After every row comes roughly how far along a hidden order it lies, from 0 to 9.
[2,-1,-8,-74,25,96,-24,-7,15,13,6,-18,-11,3,-9,4,3,-67,-3,32,44,13,14,-18,-11,17,-13,3,25,-1,10,-27,-30,-10,-14,-29,-28,-2,14,-40,-1,33,13,-8,-15,22,-6,1,-71,-47,84,54,45,-1,24,11,-3,-16,-26,-32,-33,-42,-13,-14,-18,39,36,15,-9,-3,-15,6,-35,100,13,-20,2,1,7,14,3,-3,1,22,-3,-40,8,1,10,-27,30,-35,-29,-48,32,29,7]	5
[-11,-1,-7,-49,17,82,0,-6,4,2,5,11,-14,6,-6,11,1,-50,-2,32,24,13,0,-30,-3,6,-8,-4,31,-3,-3,-17,-13,-8,4,-2,-28,-4,11,-34,-14,28,8,-6,-17,8,1,13,-18,-23,51,32,37,-3,18,0,13,-5,-14,-14,-15,-11,-13,-17,5,27,33,12,-5,10,-18,2,-27,54,5,-19,15,4,8,18,4,-7,2,20,-7,-40,-7,-4,10,-25,17,-3,-14,-36,6,23,6]	6
[7,-8,4,-9,1,-25,8,-3,4,0,1,-15,-3,-1,1,-10,0,-2,-5,-4,-1,-9,0,-1,0,17,6,-1,-13,1,-1,1,2,-8,1,-1,10,5,-5,1,-9,-1,8,7,5,-5,5,-10,-1,-9,6,-14,-13,8,-7,-9,-1,-5,14,17,6,5,10,2,-16,-17,-16,-8,-4,3,5,3,-1,-2,-14,-1,-16,-3,2,-1,-4,0,2,-1,-11,-6,-3,-8,4,10,20,-26,10,7,23,-13,-3]	7
[25,8,-7,-23,17,22,-38,-8,20,21,-2,-37,-16,-2,-5,6,-1,-44,-3,21,22,27,16,-1,-13,-8,-20,5,8,-1,12,-11,-40,-8,-12,-33,-6,3,2,0,-5,11,-4,-14,5,6,-36,-8,-51,-55,51,37,24,10,20,22,-24,-11,-22,-47,-28,-41,-7,-11,-29,28,0,9,-4,-17,-1,5,-19,80,10,-11,-12,-1,1,1,-6,3,6,3,12,17,37,0,12,-31,47,-37,-18,-25,37,12,4]	0
[7,2,1,42,-14,-53,-21,8,5,-4,-5,-18,12,-8,-2,-5,0,56,2,-24,-29,-9,1,28,1,-9,0,7,-24,4,14,17,-1,14,-9,-15,28,3,-7,55,24,-18,-14,-4,6,-4,-14,-10,17,11,-24,-12,-10,2,-11,9,-17,6,3,-3,13,-11,7,18,-4,-12,-23,-5,3,-18,13,-1,31,-55,1,18,-12,1,-9,-14,-3,8,-2,-23,17,36,14,6,-12,10,3,9,-1,22,-15,-17,-7]	1
[-11,4,-4,12,-10,-4,-2,-16,-8,7,-5,-5,27,-2,13,-1,17,43,-3,-8,-35,-20,24,26,1,0,5,6,-15,3,16,-15,10,23,-17,-8,-2,-1,-2,6,13,-9,-13,9,-1,14,14,-9,-4,27,-21,-9,12,-5,2,7,-1,1,-8,-2,-3,-5,-5,6,0,-3,27,0,5,-6,-6,-7,14,-46,17,14,11,-18,-8,-22,13,6,-2,7,10,7,-1,17,-15,8,-64,6,-14,2,1,3,-10]	2
[8,8,-3,15,-3,0,-33,-10,6,14,-4,-23,12,-4,1,2,6,13,-1,2,-11,4,15,19,-5,-7,-6,5,-7,2,15,-10,-13,13,-15,-25,4,2,-1,24,19,-4,-12,-3,8,7,-16,-9,-11,-9,-2,4,13,2,7,13,-16,-3,-11,-22,-10,-20,-2,1,-9,11,7,2,1,-19,2,-2,-1,3,14,4,-2,-7,-5,-12,2,5,1,-1,16,18,16,11,-3,-8,-8,-7,-15,-5,12,0,-3]	0
[20,16,-4,5,-9,0,-4,-15,12,11,-3,-8,-17,2,3,12,2,-15,-2,19,15,27,-10,-9,-4,-27,-13,-8,18,-3,-3,-11,-25,8,15,20,2,5,-9,15,3,-1,-12,-10,9,-10,-32,7,-10,-25,13,-1,-1,10,10,8,-12,0,-13,-22,-9,-11,-1,-24,11,11,-7,4,-1,4,-4,-2,12,37,9,-3,13,-5,9,-1,-7,0,9,7,6,30,20,0,16,-19,33,-6,-1,4,8,2,6]	1
[13,-23,8,-22,17,-2,2,6,-10,14,6,-17,-20,6,8,-10,-21,-47,-4,3,38,36,24,-18,-5,17,1,8,-16,-3,-16,-12,-2,-41,-13,-30,-19,-4,2,-22,-19,16,25,-1,-8,7,11,-13,-10,-5,19,6,-6,3,1,-8,0,-9,19,13,-10,1,1,-6,-40,2,1,-4,-3,-4,10,7,-35,66,-25,-18,-31,-5,-4,6,-6,1,-1,10,-10,-1,1,-14,2,2,42,-49,7,-14,17,11,1]	9
[-34,-3,2,15,-16,-27,36,-14,-13,-3,-3,13,42,-2,17,-11,24,69,-5,-26,-32,-69,6,15,13,34,30,-2,-27,7,12,2,38,30,-3,22,16,2,-5,0,-6,-8,-4,34,0,6,53,-10,23,49,-49,-45,-10,-6,-20,-17,16,-2,15,47,17,20,6,16,6,-37,19,-11,1,12,-6,-4,28,-100,0,20,11,-19,-10,-18,14,2,-5,9,-12,-30,-32,10,-19,42,-80,8,5,18,-6,-18,-16]	9
[-12,3,-6,-53,13,80,8,-18,9,3,3,5,2,4,-2,7,13,-12,-4,32,27,-4,0,-15,-1,17,-1,-9,28,-1,6,-22,-9,-5,5,10,-20,0,8,-35,-15,27,6,4,-14,10,10,7,-42,-13,51,23,30,-1,14,-2,11,-11,-16,-10,-21,-16,-12,-15,12,18,43,11,-7,12,-19,2,-18,25,10,-12,23,-5,13,14,6,-8,2,24,-13,-49,-10,2,9,-10,20,-14,-17,-32,20,16,5]	7
[2,7,2,53,-23,-76,-5,-4,-16,3,-8,0,23,-2,19,-3,6,43,2,-31,-51,-9,16,35,2,-23,4,8,-26,1,1,1,14,22,-11,-7,6,-2,-10,36,22,-26,-19,3,11,2,8,-6,35,48,-65,-35,-20,-5,-5,5,-10,15,5,6,15,7,3,13,1,-13,-12,-7,12,-10,12,-9,28,-73,7,18,-2,-11,-15,-26,10,9,-3,-12,18,57,6,13,-9,14,-60,25,4,15,-24,-11,-12]	0

New part:
[-24,-8,3,-22,-6,-3,-20,-39,-53,33,21,-25,-9,-32,-25,-24,24,-25,2,-17,-26,-13,-31,-36,-20,-15,49,-26,38,17,12,24,-7,-5,-36,-11,-28,37,-16,-10,9]	1
[-22,23,-4,-12,19,15,-17,2,-34,23,-19,22,-4,-30,37,23,27,33,25,7,3,10,-28,-3,-4,-30,12,0,-5,-12,-4,4,1,74,18,-15,-18,-47,-14,-27,-9]	8
[-23,18,11,-20,7,13,-19,1,-32,34,-13,13,-7,-28,19,-18,37,-4,16,-5,-22,-16,-17,0,-19,9,22,-18,1,10,-16,33,4,7,5,-6,-29,-35,5,-29,11]	3
[9,-19,-2,0,-9,-16,-30,-30,-13,1,44,-32,-16,-21,-59,-46,-4,7,-20,-20,-25,19,-28,18,-2,-5,2,-14,41,17,11,10,-17,-97,-35,0,3,80,36,20,10]	0
[-12,-6,-4,-10,0,5,-28,-21,-16,17,23,-19,-10,-24,-35,-32,13,5,-5,-13,-23,13,-17,8,-13,-12,15,-13,28,20,14,6,-8,-50,-13,-5,-3,34,6,-4,16]	2
[21,-6,-1,13,0,-11,23,-28,8,-16,-2,-15,-3,10,-1,16,-12,18,-11,8,9,19,-6,15,29,-21,-17,8,-2,-16,6,-13,-7,5,0,-13,3,-11,22,9,-23]	7
[-50,-2,0,-17,-18,10,19,-31,21,23,-23,-8,2,-24,7,4,27,-18,10,8,-20,-14,-20,-50,-25,13,53,-7,11,25,-12,20,8,37,25,22,-43,-49,-30,-63,17]	4
[-20,15,13,-23,-3,27,-24,20,-31,26,-20,8,3,-13,19,-29,25,-17,11,-9,-20,-31,1,-3,-19,25,35,-19,2,16,-5,36,9,-21,-9,1,-13,-22,-7,-16,15]	1
[15,15,11,-1,14,3,8,14,19,4,-21,8,-3,0,44,23,11,11,15,-1,16,-10,-9,8,13,-5,-6,5,-23,-22,-9,12,0,53,0,-17,-14,-55,3,1,-17]	7
[20,6,6,11,5,-11,21,-7,11,-9,-12,-5,-3,14,9,20,-10,6,-1,3,16,-3,-6,10,14,5,-22,9,-23,-23,-17,0,-1,23,-3,0,-8,-45,12,1,-12]	6
[-11,20,-1,-6,3,31,-5,70,25,7,-25,29,10,-1,22,-5,14,4,17,0,12,-19,24,9,-20,33,6,6,-28,17,-9,2,17,16,28,10,10,-27,-31,-16,17]	6
[36,-8,10,3,8,-15,-22,-16,-25,0,43,-32,-22,-17,-26,-35,-7,4,-11,-30,-6,6,-26,25,12,-8,-33,-8,13,-18,6,14,-21,-74,-36,-12,-3,57,25,36,5]	2
[3,15,4,0,10,4,13,11,-30,0,-29,9,6,3,42,36,13,15,13,8,7,-4,3,3,16,-26,25,9,-3,-18,8,-2,6,77,-8,-26,-5,-39,-4,-5,-33]	8
[14,-1,-5,15,3,-19,23,-25,7,-19,-10,-5,0,14,18,28,-4,21,-3,11,8,20,-10,17,28,-23,-9,9,1,-13,-2,-9,-1,35,0,-15,2,-31,36,6,-30]	8
[32,-4,-4,13,13,-19,15,-19,15,-14,16,-8,-7,11,5,19,-23,6,-5,-2,29,6,-11,3,14,-4,-58,11,-34,-31,-10,-13,-9,2,16,2,-6,-17,7,6,-7]	7
[0,-18,6,-8,-19,6,-8,31,-12,2,20,-25,5,1,-48,-27,-6,-34,-11,-17,-9,-36,9,-27,-21,22,20,-10,23,19,19,14,1,-43,-37,19,-1,43,-23,19,10]	0
[25,5,8,5,8,6,-5,14,4,-1,7,-11,-8,-10,2,-6,-12,15,4,-13,15,-6,-9,15,2,14,-36,4,-24,-20,-3,4,-4,-24,2,4,-7,-10,-4,3,5]	5
[18,21,5,5,21,-3,7,12,-34,-2,-22,18,-1,6,48,31,5,19,16,3,18,4,-2,21,24,-25,-6,10,-20,-37,-5,2,2,72,-6,-36,-3,-57,15,4,-31]	9
[-20,1,5,-19,0,2,-4,-20,-35,33,17,-13,-14,-34,-6,-10,11,-19,9,-11,-8,-19,-31,-42,-25,1,11,-12,-5,-8,-6,21,-5,17,-5,7,-41,-4,-32,-33,20]	3
[-5,18,3,-5,18,25,-27,42,-1,8,-9,20,-8,-27,37,1,12,39,17,-2,16,4,-4,31,-8,9,-41,5,-26,-15,-16,10,2,2,35,7,-5,-43,0,-20,11]	6
[27,-2,5,-10,-6,16,-25,60,-33,4,20,-17,4,-2,-36,-36,-2,-20,-2,-25,-3,-39,12,-2,-18,17,13,-11,10,11,31,16,-1,-47,-47,-9,10,46,-14,34,6]	1
[-2,-13,-3,-5,-4,1,-23,-18,12,6,32,-17,-11,-18,-41,-37,-6,-1,-8,-15,-13,5,-11,-1,-18,15,-17,-10,7,16,1,4,-8,-72,-4,17,-1,49,4,-2,27]	1
[-36,10,5,-21,-4,17,-21,-22,-30,32,-20,7,-2,-26,8,-34,34,-1,8,1,-40,0,-12,2,-12,2,42,-21,26,31,-5,27,5,-24,6,-2,-16,-17,17,-30,10]	2
[28,-9,6,5,2,-12,-2,-9,-6,-7,31,-28,-12,0,-31,-21,-16,-4,-11,-22,3,-5,-7,7,8,-2,-20,-3,-3,-9,3,1,-12,-40,-28,-9,1,42,11,24,4]	3
[-21,-15,2,-12,-21,15,-17,5,-3,7,19,-14,5,-11,-42,-41,-1,-18,-9,-8,-22,-21,11,-17,-21,9,32,-12,33,30,27,10,0,-58,-23,14,6,51,-25,6,19]	0
[-10,-7,-4,-8,-5,8,-20,-24,13,11,24,-11,-9,-25,-31,-34,-1,0,-2,-13,-15,6,-9,4,-15,7,-8,-8,8,17,5,1,-5,-58,4,15,-2,41,-5,-13,28]	2
[-22,18,2,-10,4,22,-17,38,-10,21,-20,22,2,-16,19,-10,29,8,16,-1,-10,-10,7,9,-17,10,23,-4,-1,15,-5,12,10,16,13,-4,-3,-11,-11,-21,7]	5
[38,0,3,15,10,-13,15,22,-25,-16,-6,-13,1,20,14,26,-6,16,3,-3,27,-8,-2,19,26,-19,-9,10,-6,-26,7,1,-4,41,-30,-33,11,-30,26,27,-43]	8
[-14,9,-7,6,-4,9,12,3,20,-6,-28,13,10,2,25,17,5,20,6,18,4,10,24,2,6,-12,19,9,5,5,6,-13,8,52,19,-2,12,-38,-9,-19,-12]	8
[19,-7,7,-3,0,-10,-13,-3,-30,8,30,-23,-9,-6,-31,-22,0,-23,-5,-22,-9,-17,-12,-9,0,-4,9,-11,11,2,11,14,-9,-26,-45,-15,-7,45,4,22,-1]	2
[-25,15,7,-14,-5,20,-8,49,-11,21,-21,11,7,-7,13,-18,34,-18,17,-5,-13,-32,15,-8,-30,32,44,-11,-5,22,-8,25,11,9,1,-3,-9,-28,-19,-17,12]	3
[-4,18,11,-14,5,23,-26,57,-45,23,-16,16,4,-11,11,-32,32,-7,16,-16,-16,-28,7,14,-20,17,40,-14,2,13,2,27,8,2,-20,-15,-2,-7,-7,3,7]	3
[7,28,15,-4,28,-3,20,29,-35,14,-33,20,-4,-1,100,49,23,-10,30,2,29,-27,-18,-23,2,4,-12,2,-63,-51,-35,17,6,100,12,-17,-41,-100,-24,-18,-16]	9
[34,8,8,10,17,3,-9,28,-7,-6,3,-5,-6,-2,5,-9,-12,32,1,-14,23,3,-4,46,15,5,-50,6,-31,-29,-2,5,-7,-28,1,-10,7,-16,19,17,-5]	6
